Here is a tiny trained network, its code and every weight. The questions are about switching its units off for an input and a class, where a switched-off unit gives its printed mean instead of its output.

import numpy as np


def w(rows, s, z=0):
    codes = np.array(rows[::2]) - 128.0
    scale = np.full(codes.shape[1], s)
    scale[-1] = z or s
    return codes * scale


def f(y):
    return y / 2 * (1 + np.tanh(0.7978845608 * (y + 0.044715 * y**3)))


def log_softmax(a):
    a = a - a.max(-1, keepdims=True)
    return a - np.log(np.exp(a).sum(-1, keepdims=True))


def net(x, mask):
    res = np.array(x, float).reshape(1, 2) / 4 @ E
    y = f(res @ A[0][:, :-1].T + A[0][:, -1])
    res = res + np.where(mask, y, B[0][:, -1]) @ B[0][:, :-1]
    return log_softmax(res[-1] @ U[:, :-1].T + U[:, -1])


A, B = {}, {}
E = w([
[112,202,68,167,109,15,146,8],'x0',
[165,105,59,50,1,164,172,113],'x1',
],0.0098)
A[0] = w([
[239,196,63,70,78,100,224,71,220],'N0',
[153,74,211,109,153,212,185,184,254],'N1',
[36,203,197,200,155,37,74,76,204],'N2',
[113,171,213,199,141,131,119,104,140],'N3',
[255,58,150,65,143,242,138,157,203],'N4',
[101,97,193,174,186,163,14,168,173],'N5',
[195,90,71,56,43,149,200,119,154],'N6',
[43,111,127,88,231,42,78,115,106],'N7',
],0.0085,0.0047)
B[0] = w([
[6,134,4,2,8,135,222,136,217],'N0',
[141,33,82,83,171,95,104,199,246],'N1',
[15,174,199,226,72,144,136,81,234],'N2',
[73,131,136,146,216,135,147,157,172],'N3',
[229,27,69,91,128,43,83,176,248],'N4',
[76,129,153,49,251,210,26,86,219],'N5',
[108,151,190,124,163,4,216,82,216],'N6',
[189,110,213,150,191,96,142,138,179],'N7',
],0.0076,0.013)
U = w([
[239,133,104,133,108,168,144,140,55],'0',
[51,143,156,138,86,102,155,134,60],'1',
[208,65,108,11,122,23,229,236,201],'2',
[246,55,55,87,188,172,1,202,205],'3',
[217,169,65,156,132,84,83,153,7],'4',
[18,115,190,60,166,155,33,207,142],'5',
[133,159,223,183,157,96,107,79,163],'6',
[55,184,76,52,40,121,198,95,180],'7',
],0.0072,0.002)

Each question gives the input, the list of numbers given to net, and the class t.
The units are the neurons (one row each of A and B). Each row of codes is followed by its name. A weight is (code - 128) times the scale printed after its matrix; where a second scale follows, it is the last column's (A, B and U).
mask holds one flag per neuron, in row order. A switched-off neuron (its flag False) gives its mean, the last column of its row in B, instead of its output. The means were averaged over made-up inputs and are rounded, as every weight is.
A unit's drop is (log p(t) with every unit on - log p(t) with that unit switched off) / (log p(t) with every unit on - log p(t) with every unit switched off).
The circuit of an input: a set's keep is (log p(t) with only the set's units on - log p(t) with every unit switched off) / (log p(t) with every unit on - log p(t) with every unit switched off). Starting from all 8 units, units are removed one at a time, each time the one whose removal leaves the highest keep (on an exact tie, the one counted first), for as long as the keep stays at least 0.8.
units of the circuit, in order: the units of the circuit, biggest drop first
most important unit: the unit with the biggest drop
k most important neurons: the k neurons with the biggest drops, biggest first
drop when u is switched off: that unit's drop, to one decimal
input [1,4], class 7: most important unit	N1
input [4,-3], class 6: units of the circuit, in order	N0; N1
input [1,1], class 7: units of the circuit, in order	N4; N1
input [2,-3], class 6: 2 most important neurons	N0; N1
input [-2,-2], class 3: units of the circuit, in order	N2; N6
input [1,5], class 7: 4 most important neurons	N0; N1; N4; N7
input [1,0], class 7: 3 most important neurons	N4; N1; N5
input [-3,1], class 3: 2 most important neurons	N0; N6
input [6,-5], class 6: 2 most important neurons	N0; N7
input [-5,1], class 3: drop when N0 is switched off	0.2
input [3,5], class 7: drop when N0 is switched off	0.1
input [3,4], class 7: drop when N4 is switched off	0.1
